Group and class of each row
[31,-6,-34,38,2,2,-20,11,-10,-13,-16,-6,9,-19,-11,-4,-1,-3,-29,-10,-11,11,-3,3,-2,-13,3,6,-9,12,1,9,-1,31,-8,-8,-17,10,43,5,-17,23,40,-29,-12,10,19,0,-2,49,-9,-29,-30,2,-17,10,-7,10,1,16,-6,-31,0,3,-7,-32,-4,-9,11,-42,14,5,-13,14,-19,-23,14,-16,-4,12,39,-11,10,-16,-13,1,-2,-34,-8,22,-20,-4,-5,13,9,26,4,-13,33,-13,-66,26,-10,18,26,13,-2,28,-6,10,-46,19,0,-1,0,-20,-27,-17,8,10,2,-11,9,-9,-40,-32,26,-42,-26,-2,-20,1,-3,28,-3,-21,3,11,-34,-13,6,3,-12,-53,-26,-1,-16,-1,-7,4,10,21,2,16,15,-11,-19,8,17,15,10,12,2,-14,23,3,71,-28,-3,-15,6,-56] : U <94>
[29,-8,-34,59,15,15,-63,15,-11,2,-76,3,15,-21,-14,-8,4,-22,-27,-16,-7,17,2,-2,33,16,-6,-2,-13,33,-1,13,3,29,-11,-7,-25,4,40,-9,-12,48,37,-15,-13,-29,40,-5,15,37,-30,-20,-44,-3,-19,15,26,7,-13,23,0,-31,-14,2,12,-38,-9,19,19,-52,23,8,-47,26,11,-23,14,0,-3,14,20,6,2,0,-40,-18,-9,-36,-6,24,1,0,45,16,9,26,21,-3,27,-7,-82,15,-1,10,27,-2,-6,46,1,2,-43,43,-5,12,3,-18,-27,-28,16,0,-9,-2,-39,6,-43,-25,28,-43,-8,2,-21,4,5,23,19,-17,8,1,-37,-7,24,12,29,-92,-55,-24,-8,-10,-9,8,5,19,-1,16,29,-21,-37,10,26,38,-4,-5,1,9,13,-5,77,-59,1,-19,25,-60] : U <94>
[3,4,-13,16,6,8,-22,0,-16,-22,-53,3,8,2,-1,-26,4,-2,-35,-15,1,5,-7,-5,7,-17,9,8,-8,36,5,2,-3,8,-1,-2,-3,2,40,-15,-4,41,26,11,-10,-1,-7,-1,8,18,-23,25,-20,3,3,7,30,-15,-5,8,3,-18,-10,2,8,-18,-6,10,6,-6,4,-1,-11,26,-7,-6,7,13,-3,1,4,2,27,12,-13,7,-16,-25,-6,18,8,-5,32,18,-1,17,2,3,17,-15,-14,9,-14,7,-8,-1,10,22,-11,-4,-9,-7,-4,36,7,-14,-7,-3,9,-7,1,10,-28,2,-28,0,21,0,1,8,-14,19,8,11,-1,3,17,-13,-33,-4,12,17,-10,-11,-26,4,-4,-4,2,5,-3,2,3,24,16,-16,-7,7,17,21,-2,-11,4,15,-11,-9,-10,-36,11,5,1,-17] : U <102>
[42,-11,2,37,11,-7,-14,17,-2,19,64,-22,3,-12,-3,-2,-20,4,28,2,2,4,-6,19,-30,13,-4,8,-3,-45,-16,19,-8,36,-14,-13,-7,10,27,10,-17,-19,19,-77,2,-13,-16,3,-5,9,11,-59,-30,-1,-41,18,5,-4,-3,2,18,-26,0,-8,-30,-7,-14,-20,-15,-67,59,17,-2,-2,-11,-29,-2,-38,-18,5,55,-12,-10,5,3,-20,6,-34,15,14,-21,-4,-53,7,-7,2,-21,-9,40,-9,-66,30,24,-5,8,31,-21,17,-1,11,-67,41,11,8,-1,-6,-21,0,8,28,0,7,13,-20,-17,-15,36,2,-21,-1,-3,-1,-12,21,-9,3,9,-17,11,-3,-4,-17,-24,-15,-7,-28,-11,14,-3,-4,-1,32,-2,7,25,4,-21,7,-6,-36,24,23,-4,-58,25,7,72,2,-15,-17,-28,-86] : K <101>
[6,-15,-35,65,-8,19,-33,9,-19,-23,-46,-13,8,-19,-11,-35,-10,-11,-25,-19,2,9,8,8,8,-6,13,-2,-13,8,-6,10,-7,42,-23,-20,-10,7,61,16,-16,42,43,-21,-15,-27,20,0,4,-2,-9,-6,-29,-6,-9,20,28,-12,-22,12,14,-32,-14,-21,1,-51,-13,1,-2,-62,7,12,-22,14,-7,-6,15,7,-22,23,18,2,10,10,-28,-3,-21,-26,26,16,-11,0,42,29,9,6,21,-15,50,-55,-92,34,-14,7,-7,-4,-4,23,-2,-5,-33,24,1,25,6,-13,-20,-18,18,-17,-3,11,-36,-2,-34,-11,23,0,17,2,0,16,11,27,3,2,-17,-16,-37,-12,12,20,-11,-83,-38,-20,-3,-23,-6,2,1,11,-8,15,17,-13,-21,15,26,23,17,12,6,14,21,-6,46,-53,1,-4,8,-54] : U <94>
[19,9,-35,21,11,4,-38,9,-27,-15,-16,-10,8,-13,-4,-21,-7,3,-10,-10,-2,11,-3,0,-12,-8,10,12,-11,24,12,-3,-2,20,-4,-2,-1,10,32,-9,-16,24,44,-24,-9,13,-13,-2,1,79,-10,-15,-55,5,-13,11,21,-2,-5,22,-4,-33,-8,-14,-1,-18,-14,-15,16,-29,13,12,-10,37,-3,-23,15,7,-14,11,32,-14,36,9,-8,-7,-15,-40,3,39,-10,-2,31,28,12,25,-32,-14,37,-41,-54,22,-5,16,-4,24,2,33,-1,11,-49,10,0,23,0,-31,-44,-13,5,10,6,1,-27,-17,-48,-33,30,-24,-11,1,-15,13,0,22,-7,-1,8,-11,-38,-14,8,8,-16,-83,-35,2,-3,-3,8,5,5,23,-2,33,39,-19,-11,12,23,8,7,10,11,-4,12,2,21,-45,11,-6,-6,-63] : U <102>
[4,-5,-15,26,-4,20,-24,25,-13,-34,-69,-13,12,-15,-6,-19,4,-6,-49,-15,7,-3,5,4,-12,-27,22,5,-10,31,5,1,-6,26,-21,-23,-20,6,72,4,-10,34,57,-15,-17,-3,23,-2,1,22,-13,0,-26,5,-3,15,6,-19,-22,11,5,-30,-17,0,16,-48,-12,1,9,-22,10,-2,-12,17,-20,3,11,8,-20,15,29,3,13,11,-25,17,-26,-31,26,25,-6,-5,27,31,16,21,15,-19,40,-29,-60,23,-27,12,-14,3,7,24,-10,-6,-15,-14,-3,27,4,-14,10,-14,13,-10,-2,2,-21,3,-38,-23,-4,-17,15,1,-18,29,5,19,1,-8,-11,-5,-48,-22,10,32,-23,-56,-31,7,3,-8,-8,13,-6,8,-5,28,24,-23,-24,-1,26,33,12,3,9,22,12,-11,21,-63,9,2,20,-38] : U <94>
[7,-7,33,-1,7,-6,-6,2,17,30,1,-2,1,5,2,16,0,3,14,8,15,-5,6,1,-7,29,-15,-10,1,-19,-9,1,3,-3,0,-3,-2,-1,-14,1,4,-16,-12,-9,4,-19,14,0,-1,-31,7,-13,11,-3,-8,-1,-2,5,0,-2,10,11,2,8,2,9,5,17,-5,-5,20,-1,-10,-14,1,5,-12,-7,6,0,-1,11,-24,5,4,-14,10,5,14,-10,7,0,-11,-9,-5,-5,9,12,-13,21,-5,-14,13,-11,7,-6,-5,4,-3,-11,16,19,-1,-6,-3,12,17,-1,1,7,-5,-2,14,11,19,10,-6,2,9,-5,4,3,-3,-11,11,2,-9,0,13,3,13,-9,24,-7,2,-24,5,-1,-8,0,-4,-11,-2,-10,-9,13,-7,-7,-19,-9,7,-1,-3,-24,3,-4,24,11,-10,4,6,1] : D <104>
[14,-6,-8,26,1,7,-25,18,-5,0,-15,-9,8,-15,-8,6,0,-2,-10,-1,6,-4,-7,5,-11,10,5,-4,-2,0,-8,4,-1,24,-23,-14,-9,2,29,5,-14,7,32,-35,-13,-16,20,-2,2,16,1,-34,-22,-2,-16,9,3,6,-10,9,24,-23,-8,-6,3,-25,-11,-2,1,-41,22,6,-17,2,-1,-9,-7,-15,-9,14,30,0,-12,-4,-13,-14,-6,-16,25,12,-12,-6,-6,6,16,15,9,-10,23,-10,-62,15,-2,5,11,8,-8,23,-1,0,-23,25,0,-1,-6,-3,-6,-13,9,11,-5,-2,-9,-4,-15,-21,3,-14,2,-4,-11,4,0,15,7,-6,-21,-4,-17,-14,8,4,-1,-58,-24,-22,-4,0,-10,8,-5,8,-1,9,14,-4,-22,5,11,6,7,9,1,-15,19,1,56,-30,-5,-5,10,-43] : U <94>
[19,7,-29,32,-2,8,-41,15,-24,19,-32,-13,12,-21,-9,-13,-1,11,-32,-10,5,-1,5,-6,-22,-9,12,5,-9,28,6,-14,-1,40,-18,-16,-9,9,45,3,-23,30,49,-28,-19,17,5,-3,-5,55,-1,-28,-42,5,-13,10,5,-3,-14,14,-5,-33,-12,-4,6,-37,-14,-5,11,-32,21,10,-14,19,-7,-6,13,-5,-8,20,43,-3,16,6,-18,3,-19,-30,25,48,-18,-4,26,24,25,30,-12,-18,41,-42,-69,17,-20,17,6,11,1,37,-5,-6,-28,19,-6,14,-3,-21,-8,-19,7,13,4,-3,-9,-11,-44,-41,16,-33,-3,-1,-23,20,4,26,-2,-7,-25,-6,-49,-22,21,20,-13,-91,-36,-3,-1,-8,-2,11,-3,11,-6,38,35,-17,-25,6,25,18,13,12,6,-11,22,-7,56,-59,8,-1,18,-63] : U <94>
[11,11,7,-18,-7,14,-22,25,-21,4,-42,-17,7,-13,-3,-3,6,25,-16,7,26,-10,17,1,-31,9,12,3,-3,17,4,-26,4,9,-22,-23,-3,0,10,-7,-11,13,58,-26,-13,-4,16,-7,-3,34,3,-17,-15,8,-6,3,10,-7,-13,12,-8,11,-10,1,28,-19,-9,10,6,-4,18,4,-9,2,-11,13,0,6,-6,15,15,1,8,24,-13,-3,-22,-8,66,21,4,-2,45,23,32,9,-17,-13,15,-14,-55,5,-19,9,-14,-4,-2,14,1,-23,17,-9,-5,5,0,8,13,-22,6,13,-1,-12,-2,6,-17,-28,-30,-3,29,-1,-11,35,-8,3,18,1,-47,-3,-39,-21,17,9,26,-108,-21,-4,17,-14,-12,19,-11,-8,-15,18,19,-9,-21,1,4,10,11,6,9,-3,12,-12,6,-63,9,18,33,-18] : U <94>
[-24,5,45,-29,4,0,-7,11,27,43,35,7,-5,-8,-1,61,4,1,41,26,19,-8,5,2,-6,47,-13,-20,4,-38,-31,4,1,-21,-22,-18,2,-12,-30,15,5,-50,-32,-33,2,-35,30,0,3,-45,29,-59,16,-6,-18,-6,-18,28,-1,-5,7,7,-7,4,9,15,3,4,-5,-3,9,5,-6,-36,17,20,-24,-15,4,5,20,1,-64,-5,-3,-24,13,36,35,-17,-4,9,-33,-18,6,-20,8,8,-18,25,-6,-21,23,-17,18,-17,-20,-10,9,-10,35,29,14,-44,-8,31,14,6,-7,26,1,-1,-15,15,49,-1,-66,16,6,-11,14,-24,0,-27,15,3,-41,0,51,-4,9,-38,40,2,15,-50,8,5,-11,9,-11,-6,-5,-20,-12,21,-14,-16,-37,-28,-2,1,-16,1,8,8,25,22,-18,-12,12,15] : D <104>
